Here is a tiny trained network, its code and every weight. The questions are about switching its units off for an input and a target symbol, where a switched-off unit gives its printed mean instead of its output.

import numpy as np


def w(rows, s, z=0):
    codes = np.array(rows[::2]) - 128.0
    scale = np.full(codes.shape[1], s)
    scale[-1] = z or s
    return codes * scale


def f(y):
    return np.maximum(y, 0)


def softmax(a):
    e = np.exp(a - a.max(-1, keepdims=True))
    return e / e.sum(-1, keepdims=True)


def log_softmax(a):
    a = a - a.max(-1, keepdims=True)
    return a - np.log(np.exp(a).sum(-1, keepdims=True))


def net(x, mask):
    ids = ['αεζηθλμπψω'.index(c) for c in x.split()]
    T = len(ids)
    res = E[ids] + P[:T]
    r = res
    for j in range(3):
        rows = slice(2 * j, 2 * j + 2)
        q, k, v = (r @ M[0][rows].T for M in (Q, K, V))
        z = softmax(np.where(np.tri(T) > 0, q @ k.T / 2**0.5, -1e9)) @ v
        o = O[0][rows]
        res = res + np.where(mask[j], z, o[:, -1]) @ o[:, :-1]
    y = f(res @ A[0][:, :-1].T + A[0][:, -1])
    res = res + np.where(mask[3:27], y, B[0][:, -1]) @ B[0][:, :-1]
    return log_softmax(res[-1] @ U[:, :-1].T + U[:, -1])


Q, K, V, O, A, B = {}, {}, {}, {}, {}, {}
E = w([
[149,160,108],'α',
[97,181,151],'ε',
[169,160,96],'ζ',
[209,106,41],'η',
[137,107,104],'θ',
[93,107,134],'λ',
[47,138,178],'μ',
[213,52,52],'π',
[121,73,113],'ψ',
[7,10,134],'ω',
],0.019)
P = w([
[115,144,76],'0',
[103,124,42],'1',
[196,142,165],'2',
[100,99,5],'3',
[221,137,200],'4',
[99,102,28],'5',
],0.016)
Q[0] = w([
[163,149,177],'h0',
[72,110,86],'h0',
[187,9,252],'h1',
[115,85,162],'h1',
[212,153,146],'h2',
[58,163,135],'h2',
],0.018)
K[0] = w([
[124,225,84],'h0',
[86,6,149],'h0',
[54,180,12],'h1',
[95,120,117],'h1',
[110,183,192],'h2',
[86,109,10],'h2',
],0.015)
V[0] = w([
[134,254,122],'h0',
[45,91,186],'h0',
[99,132,174],'h1',
[154,185,128],'h1',
[112,141,162],'h2',
[159,122,149],'h2',
],0.018)
O[0] = w([
[117,235,82,25],'h0',
[10,110,152,10],'h0',
[98,144,144,1],'h1',
[120,235,112,120],'h1',
[107,131,160,38],'h2',
[71,157,170,125],'h2',
],0.014,0.0098)
A[0] = w([
[162,174,128,53],'n0',
[119,189,196,26],'n1',
[78,135,130,138],'n2',
[106,246,71,150],'n3',
[102,47,203,203],'n4',
[103,155,53,175],'n5',
[131,68,99,188],'n6',
[153,70,184,101],'n7',
[141,158,91,158],'n8',
[73,142,147,103],'n9',
[176,180,143,53],'n10',
[102,160,111,72],'n11',
[177,144,161,73],'n12',
[174,108,189,148],'n13',
[135,146,115,80],'n14',
[77,127,84,87],'n15',
[106,105,153,65],'n16',
[127,104,78,92],'n17',
[119,66,117,76],'n18',
[91,111,74,184],'n19',
[114,164,125,45],'n20',
[164,83,142,222],'n21',
[38,77,153,2],'n22',
[131,211,220,156],'n23',
],0.014,0.012)
B[0] = w([
[59,131,160,179],'n0',
[104,223,64,130],'n1',
[161,164,114,148],'n2',
[144,70,89,175],'n3',
[119,192,110,234],'n4',
[120,87,254,171],'n5',
[100,196,107,241],'n6',
[122,132,87,198],'n7',
[164,105,185,191],'n8',
[144,179,108,144],'n9',
[42,99,156,195],'n10',
[60,122,108,132],'n11',
[106,84,186,185],'n12',
[84,78,163,191],'n13',
[106,134,129,143],'n14',
[173,118,168,147],'n15',
[148,68,130,153],'n16',
[74,141,145,177],'n17',
[79,93,110,194],'n18',
[164,229,207,176],'n19',
[62,151,111,131],'n20',
[130,160,79,255],'n21',
[202,68,149,199],'n22',
[37,100,122,139],'n23',
],0.0081,0.031)
U = w([
[116,73,160,53],'α',
[84,107,152,108],'ε',
[116,59,171,2],'ζ',
[214,62,158,168],'η',
[246,172,111,182],'θ',
[135,164,138,172],'λ',
[145,174,184,169],'μ',
[207,93,55,85],'π',
[128,152,73,145],'ψ',
[123,53,84,112],'ω',
],0.011,0.012)

Each question gives the input, a string of symbols that net reads in full, and the target symbol t.
The units are the heads (2 rows each of Q, K, V and O) and the neurons (one row each of A and B). Each row of codes is followed by its name. A weight is (code - 128) times the scale printed after its matrix; where a second scale follows, it is the last column's (O, A, B and U).
mask holds one flag per unit, heads first, then neurons. A switched-off unit (its flag False) gives its mean, the last column of its rows in O or B, instead of its output. The means were averaged over made-up inputs and are rounded, as every weight is.
A unit's drop is (log p(t) with every unit on - log p(t) with that unit switched off) / (log p(t) with every unit on - log p(t) with every unit switched off).
The circuit of an input: a set's keep is (log p(t) with only the set's units on - log p(t) with every unit switched off) / (log p(t) with every unit on - log p(t) with every unit switched off). Starting from the 12 units with the biggest drops (on a tie, the unit counted first), units are removed one at a time, each time the one whose removal leaves the highest keep (on an exact tie, the one counted first), for as long as the keep stays at least 0.8.
units of the circuit, in order: the units of the circuit, biggest drop first
unit that matters most: the unit with the biggest drop
k most important neurons: the k neurons with the biggest drops, biggest first
which heads matter: for each layer, one digit per head in row order, 1 if its drop is at least 0.15 and else 0, layers parted by /
input η μ μ α ω μ, target ω: which heads matter => 110
input μ ψ θ ε, target ψ: units of the circuit, in order => (n22 n12)
input θ ζ ε θ θ ε, target θ: which heads matter => 000
input θ η μ, target η: unit that matters most => h0
input θ θ η ω λ, target ω: which heads matter => 010
input ψ θ λ ζ, target μ: units of the circuit, in order => (h1 n3 n7)
input η μ η ω ψ, target ω: units of the circuit, in order => (h1 n7 n18)
input η ε ψ ψ μ ζ, target ψ: 3 most important neurons => (n5 n8 n22)
input ζ θ μ ψ ε π, target ψ: which heads matter => 100
input η λ η θ π λ, target π: units of the circuit, in order => (h0 n10 n5)
input θ θ η ζ, target θ: 4 most important neurons => (n13 n18 n12 n22)
input η θ μ ε, target μ: units of the circuit, in order => (h0 n19 n5 n18)
input ε ζ μ α, target μ: which heads matter => 100
input ζ μ ε θ θ ε, target θ: which heads matter => 001
input η η μ η, target μ: which heads matter => 100
input θ μ ψ η, target ψ: units of the circuit, in order => (n22 n6)
input θ μ η θ η θ, target θ: units of the circuit, in order => (n10 h1)
input θ η η ε, target η: which heads matter => 110
input η ψ η ζ λ, target ζ: which heads matter => 101
input μ ε ω θ ω μ, target ω: 4 most important neurons => (n22 n18 n7 n16)
input α η μ, target η: most important neuron => (n6)
input λ λ θ ε θ, target ε: which heads matter => 101
input η ε μ λ, target μ: unit that matters most => h1
input ε η η η ε η, target η: 2 most important neurons => (n6 n4)
